Below are the code and all the weights of a small trained network. Each question names an input and a target symbol and asks about switching units off, where a switched-off unit gives its printed mean instead of its output.

import numpy as np


def w(rows, s, z=0):
    codes = np.array(rows[::2]) - 128.0
    scale = np.full(codes.shape[1], s)
    scale[-1] = z or s
    return codes * scale


def norm(h):
    return h / np.sqrt((h * h).mean(-1, keepdims=True) + 1e-5)


def f(y):
    return y / 2 * (1 + np.tanh(0.7978845608 * (y + 0.044715 * y**3)))


def softmax(a):
    e = np.exp(a - a.max(-1, keepdims=True))
    return e / e.sum(-1, keepdims=True)


def log_softmax(a):
    a = a - a.max(-1, keepdims=True)
    return a - np.log(np.exp(a).sum(-1, keepdims=True))


def net(x, mask):
    ids = ['αγζλμτ'.index(c) for c in x.split()]
    T = len(ids)
    res = E[ids] + P[:T]
    u = 0
    for l in range(3):
        r = norm(res)
        for j in range(3):
            rows = slice(2 * j, 2 * j + 2)
            q, k, v = (r @ M[l][rows].T for M in (Q, K, V))
            z = softmax(np.where(np.tri(T) > 0, q @ k.T / 2**0.5, -1e9)) @ v
            o = O[l][rows]
            res = res + np.where(mask[u + j], z, o[:, -1]) @ o[:, :-1]
        u += 3
        y = f(norm(res) @ A[l][:, :-1].T + A[l][:, -1])
        res = res + np.where(mask[u : u + 4], y, B[l][:, -1]) @ B[l][:, :-1]
        u += 4
    return log_softmax(norm(res)[-1] @ U[:, :-1].T + U[:, -1])


Q, K, V, O, A, B = {}, {}, {}, {}, {}, {}
E = w([
[55,115,151,131,155],'α',
[55,150,92,49,2],'γ',
[92,90,108,116,105],'ζ',
[104,108,180,118,106],'λ',
[105,115,89,145,157],'μ',
[162,106,132,113,79],'τ',
],0.018)
P = w([
[175,52,118,203,156],'0',
[164,93,160,254,131],'1',
[154,100,139,214,84],'2',
[155,85,111,141,99],'3',
[116,68,95,88,115],'4',
[124,66,89,46,133],'5',
],0.0075)
Q[0] = w([
[115,174,118,155,115],'L0H1',
[162,81,159,89,187],'L0H1',
[147,245,173,139,131],'L0H2',
[71,158,186,125,136],'L0H2',
[88,140,200,62,33],'L0H3',
[89,168,128,86,230],'L0H3',
],0.011)
K[0] = w([
[149,156,159,221,98],'L0H1',
[94,1,118,62,142],'L0H1',
[166,88,130,202,179],'L0H2',
[119,80,87,155,104],'L0H2',
[106,162,169,90,44],'L0H3',
[61,195,121,127,169],'L0H3',
],0.0099)
V[0] = w([
[100,115,16,148,170],'L0H1',
[219,254,116,167,110],'L0H1',
[140,219,30,170,116],'L0H2',
[186,63,150,134,183],'L0H2',
[105,56,62,129,171],'L0H3',
[78,20,119,198,172],'L0H3',
],0.0066)
O[0] = w([
[136,2,245,107,77,129],'L0H1',
[108,142,181,26,160,2],'L0H1',
[54,61,211,135,126,50],'L0H2',
[132,145,153,87,198,152],'L0H2',
[127,169,169,88,49,175],'L0H3',
[148,195,159,162,121,235],'L0H3',
],0.0072,0.0058)
A[0] = w([
[68,181,201,110,204,3],'L0N1',
[168,102,206,156,105,236],'L0N2',
[2,148,158,199,218,236],'L0N3',
[109,118,75,111,50,78],'L0N4',
],0.006,0.0016)
B[0] = w([
[149,112,227,135,127,98],'L0N1',
[171,75,119,176,74,244],'L0N2',
[134,245,181,124,58,224],'L0N3',
[159,150,200,107,254,252],'L0N4',
],0.0051,0.0025)
Q[1] = w([
[132,151,161,83,170],'L1H1',
[154,86,201,153,195],'L1H1',
[103,142,116,129,152],'L1H2',
[65,95,127,98,255],'L1H2',
[109,139,57,215,29],'L1H3',
[152,142,211,121,193],'L1H3',
],0.0097)
K[1] = w([
[227,99,174,172,170],'L1H1',
[215,123,211,153,254],'L1H1',
[134,162,86,149,218],'L1H2',
[210,127,168,201,165],'L1H2',
[59,128,63,57,74],'L1H3',
[210,79,178,157,229],'L1H3',
],0.0089)
V[1] = w([
[1,213,168,83,85],'L1H1',
[175,228,116,138,81],'L1H1',
[191,55,15,138,35],'L1H2',
[25,60,42,86,142],'L1H2',
[170,149,175,250,169],'L1H3',
[203,111,89,188,140],'L1H3',
],0.0065)
O[1] = w([
[188,69,135,207,150,87],'L1H1',
[110,37,98,124,113,198],'L1H1',
[165,245,177,104,76,255],'L1H2',
[92,111,100,212,38,66],'L1H2',
[102,84,103,71,253,164],'L1H3',
[87,143,221,128,191,187],'L1H3',
],0.0062,0.0078)
A[1] = w([
[83,244,94,100,217,255],'L1N1',
[235,68,58,83,80,85],'L1N2',
[115,102,239,3,192,179],'L1N3',
[140,136,123,33,63,111],'L1N4',
],0.0041,0.0014)
B[1] = w([
[93,249,185,129,137,240],'L1N1',
[139,190,209,128,209,165],'L1N2',
[59,89,254,183,36,252],'L1N3',
[92,12,87,123,165,178],'L1N4',
],0.0072,0.003)
Q[2] = w([
[139,204,170,34,154],'L2H1',
[11,85,105,47,125],'L2H1',
[160,21,149,167,92],'L2H2',
[179,81,218,100,171],'L2H2',
[98,144,27,69,175],'L2H3',
[2,138,73,137,188],'L2H3',
],0.0055)
K[2] = w([
[94,90,63,14,133],'L2H1',
[176,138,198,3,163],'L2H1',
[70,184,59,77,180],'L2H2',
[178,19,34,190,167],'L2H2',
[115,169,140,134,43],'L2H3',
[11,166,48,225,106],'L2H3',
],0.0063)
V[2] = w([
[134,165,124,87,149],'L2H1',
[254,38,92,71,155],'L2H1',
[172,124,87,35,146],'L2H2',
[129,185,80,184,123],'L2H2',
[176,87,142,72,135],'L2H3',
[156,142,130,75,148],'L2H3',
],0.0096)
O[2] = w([
[93,101,132,200,139,155],'L2H1',
[54,230,221,129,121,2],'L2H1',
[134,109,253,125,145,76],'L2H2',
[131,80,163,68,17,102],'L2H2',
[54,153,94,215,125,128],'L2H3',
[37,143,21,244,103,157],'L2H3',
],0.0059,0.0071)
A[2] = w([
[107,2,221,194,77,118],'L2N1',
[153,210,113,223,133,99],'L2N2',
[10,167,134,97,87,253],'L2N3',
[45,48,151,79,124,19],'L2N4',
],0.0072,0.0036)
B[2] = w([
[70,123,76,12,77,201],'L2N1',
[108,105,106,86,69,225],'L2N2',
[173,144,240,116,156,253],'L2N3',
[97,137,76,88,122,102],'L2N4',
],0.011,0.0036)
U = w([
[122,126,126,153,111,2],'α',
[156,157,105,188,40,106],'γ',
[158,80,96,165,189,248],'ζ',
[70,84,120,53,142,158],'λ',
[130,173,203,156,139,243],'μ',
[128,255,48,107,157,17],'τ',
],0.0095,0.0027)

Each question gives the input, a string of symbols that net reads in full, and the target symbol t.
The units are the heads (2 rows each of Q, K, V and O) and the neurons (one row each of A and B). Each row of codes is followed by its name. A weight is (code - 128) times the scale printed after its matrix; where a second scale follows, it is the last column's (O, A, B and U).
mask holds one flag per unit, layer by layer, with each layer's heads first. A switched-off unit (its flag False) gives its mean, the last column of its rows in O or B, instead of its output. The means were averaged over made-up inputs and are rounded, as every weight is.
A unit's drop is (log p(t) with every unit on - log p(t) with that unit switched off) / (log p(t) with every unit on - log p(t) with every unit switched off).
The circuit of an input: a set's keep is (log p(t) with only the set's units on - log p(t) with every unit switched off) / (log p(t) with every unit on - log p(t) with every unit switched off). Starting from the 12 units with the biggest drops (on a tie, the unit counted first), units are removed one at a time, each time the one whose removal leaves the highest keep (on an exact tie, the one counted first), for as long as the keep stays at least 0.8.
units of the circuit, in order: the units of the circuit, biggest drop first
unit that matters most: the unit with the biggest drop
k most important neurons: the k neurons with the biggest drops, biggest first
heads that matter: for each layer, one digit per head in row order, 1 if its drop is at least 0.15 and else 0, layers parted by /
input τ ζ α μ, target ζ: units of the circuit, in order : (L0H1, L1H3)
input λ γ ζ τ ζ, target γ: units of the circuit, in order : (L1H3)
input γ α λ λ α, target γ: heads that matter : 000 / 000 / 000
input ζ μ τ τ α, target μ: heads that matter : 001 / 000 / 000
input α τ α τ τ ζ, target μ: heads that matter : 000 / 000 / 100
input τ τ τ α τ μ, target μ: heads that matter : 000 / 000 / 000
input τ μ τ ζ, target μ: units of the circuit, in order : (L1H1, L0N4, L2N3)
input τ τ λ α, target τ: units of the circuit, in order : (L0H1, L1N3)
input μ τ μ μ μ, target λ: units of the circuit, in order : (L0H1, L2N1)
input μ τ λ τ τ τ, target μ: 2 most important neurons : (L2N3, L1N4)
input α τ λ μ τ, target λ: heads that matter : 100 / 001 / 000
input τ τ α ζ, target ζ: heads that matter : 000 / 000 / 100
input τ τ α λ ζ, target τ: 3 most important neurons : (L1N3, L0N4, L0N3)
input μ λ μ, target τ: unit that matters most : L1N1
input μ α μ λ, target λ: heads that matter : 000 / 001 / 000
input τ μ γ α μ ζ, target γ: heads that matter : 000 / 001 / 000
input α λ ζ, target τ: units of the circuit, in order : (L1H3, L1N3, L0H1)
input τ μ τ α γ μ, target γ: heads that matter : 000 / 000 / 000
input ζ α τ, target ζ: heads that matter : 001 / 001 / 000
input μ α λ, target ζ: unit that matters most : L2H2
input τ τ τ ζ τ γ, target γ: heads that matter : 000 / 101 / 000
input τ μ ζ, target λ: 2 most important neurons : (L2N1, L0N4)
input τ τ λ τ, target τ: heads that matter : 100 / 001 / 001
input τ ζ μ λ, target λ: 2 most important neurons : (L1N3, L2N1)
